Below are the code and all the weights of a small trained network. Each question names an input and a class and asks about switching units off, where a switched-off unit gives its printed mean instead of its output.

import numpy as np


def w(rows, s, z=0):
    codes = np.array(rows[::2]) - 128.0
    scale = np.full(codes.shape[1], s)
    scale[-1] = z or s
    return codes * scale


def norm(h):
    return h / np.sqrt((h * h).mean(-1, keepdims=True) + 1e-5)


def f(y):
    return np.maximum(y, 0)


def log_softmax(a):
    a = a - a.max(-1, keepdims=True)
    return a - np.log(np.exp(a).sum(-1, keepdims=True))


def net(x, mask):
    res = np.array(x, float).reshape(1, 6) / 4 @ E
    u = 0
    for l in range(3):
        y = f(norm(res) @ A[l][:, :-1].T + A[l][:, -1])
        res = res + np.where(mask[u : u + 4], y, B[l][:, -1]) @ B[l][:, :-1]
        u += 4
    return log_softmax(norm(res)[-1] @ U[:, :-1].T + U[:, -1])


A, B = {}, {}
E = w([
[94,84,93,254],'x0',
[129,131,130,129],'x1',
[129,131,131,127],'x2',
[129,129,130,126],'x3',
[234,149,37,151],'x4',
[114,234,92,93],'x5',
],0.0091)
A[0] = w([
[3,152,114,133,151],'0.n1',
[88,116,188,132,194],'0.n2',
[162,116,148,119,16],'0.n3',
[139,169,187,109,255],'0.n4',
],0.016,0.0033)
B[0] = w([
[231,211,224,186,255],'0.n1',
[90,8,112,57,238],'0.n2',
[241,109,151,63,144],'0.n3',
[103,135,82,75,248],'0.n4',
],0.011,0.0063)
A[1] = w([
[87,145,134,143,69],'1.n1',
[93,98,218,254,168],'1.n2',
[17,58,77,52,6],'1.n3',
[26,83,166,179,2],'1.n4',
],0.0077,0.0038)
B[1] = w([
[124,131,115,73,128],'1.n1',
[254,45,101,187,252],'1.n2',
[7,55,207,163,170],'1.n3',
[160,49,206,200,153],'1.n4',
],0.0058,0.0043)
A[2] = w([
[253,71,35,60,2],'2.n1',
[162,61,108,84,163],'2.n2',
[29,190,185,112,27],'2.n3',
[183,179,28,186,194],'2.n4',
],0.012,0.0029)
B[2] = w([
[22,180,239,216,255],'2.n1',
[66,143,84,134,223],'2.n2',
[246,114,187,48,159],'2.n3',
[151,98,46,66,248],'2.n4',
],0.013,0.0073)
U = w([
[58,51,135,44,101],'0',
[161,15,146,165,122],'1',
[189,164,160,42,254],'2',
[240,167,169,176,180],'3',
[72,189,180,189,85],'4',
[97,88,51,236,44],'5',
[87,234,73,85,105],'6',
[164,147,4,131,153],'7',
],0.025,0.0033)

Each question gives the input, the list of numbers given to net, and the class t.
The units are the neurons (one row each of A and B). Each row of codes is followed by its name. A weight is (code - 128) times the scale printed after its matrix; where a second scale follows, it is the last column's (A, B and U).
mask holds one flag per neuron, layer by layer. A switched-off neuron (its flag False) gives its mean, the last column of its row in B, instead of its output. The means were averaged over made-up inputs and are rounded, as every weight is.
A unit's drop is (log p(t) with every unit on - log p(t) with that unit switched off) / (log p(t) with every unit on - log p(t) with every unit switched off).
The circuit of an input: a set's keep is (log p(t) with only the set's units on - log p(t) with every unit switched off) / (log p(t) with every unit on - log p(t) with every unit switched off). Starting from all 12 units, units are removed one at a time, each time the one whose removal leaves the highest keep (on an exact tie, the one counted first), for as long as the keep stays at least 0.8.
circuit, biggest first: the units of the circuit, biggest drop first
k most important neurons: the k neurons with the biggest drops, biggest first
top k neurons in layer l: the k neurons of layer l with the biggest drops, biggest first
drop when u is switched off: that unit's drop, to one decimal
input [-1,-6,-8,-2,-7,2], class 2: circuit, biggest first -> 0.n1, 2.n1
input [3,1,8,-5,-4,0], class 1: 3 most important neurons -> 0.n2, 2.n1, 1.n2
input [8,-8,0,-6,2,4], class 7: circuit, biggest first -> 2.n4
input [2,-4,-8,0,-8,0], class 1: circuit, biggest first -> 0.n2, 0.n1, 1.n2
input [-2,7,5,-3,0,-6], class 0: 2 most important neurons -> 0.n1, 0.n2
input [6,-2,8,-3,1,2], class 7: circuit, biggest first -> 2.n4, 2.n1
input [-4,3,0,0,5,1], class 6: circuit, biggest first -> 0.n2, 1.n2
input [-4,0,7,-7,2,1], class 6: top 2 neurons in layer 0 -> 0.n4, 0.n2
input [1,-4,-2,6,-7,-5], class 1: 4 most important neurons -> 0.n1, 1.n2, 2.n4, 1.n4
input [1,2,3,7,3,3], class 7: 2 most important neurons -> 0.n2, 2.n4
input [3,2,2,1,1,-6], class 5: circuit, biggest first -> 2.n2, 2.n3
input [1,5,-7,4,7,-6], class 5: 2 most important neurons -> 2.n4, 2.n1
input [0,0,-8,-2,6,2], class 6: 4 most important neurons -> 2.n4, 2.n1, 0.n2, 0.n1
input [5,-2,-2,-3,0,0], class 1: circuit, biggest first -> 2.n1
input [-7,-7,-5,8,0,-1], class 0: 2 most important neurons -> 0.n1, 0.n4
input [-8,1,0,5,-3,0], class 0: 3 most important neurons -> 0.n1, 0.n2, 0.n4
input [-1,-6,8,-2,1,-6], class 4: top 2 neurons in layer 0 -> 0.n3, 0.n4
input [5,7,-6,-7,-8,-4], class 1: 3 most important neurons -> 0.n2, 0.n1, 2.n1
input [-6,-2,-8,-5,7,5], class 6: 2 most important neurons -> 2.n1, 0.n1
input [5,2,-6,6,3,2], class 7: 2 most important neurons -> 2.n4, 0.n2
input [-1,-2,-7,8,0,-6], class 0: 2 most important neurons -> 0.n1, 0.n2
input [-2,3,0,-2,-3,6], class 2: top 2 neurons in layer 2 -> 2.n1, 2.n3
input [8,-6,-7,8,-5,8], class 3: drop when 0.n1 is switched off -> 0.5
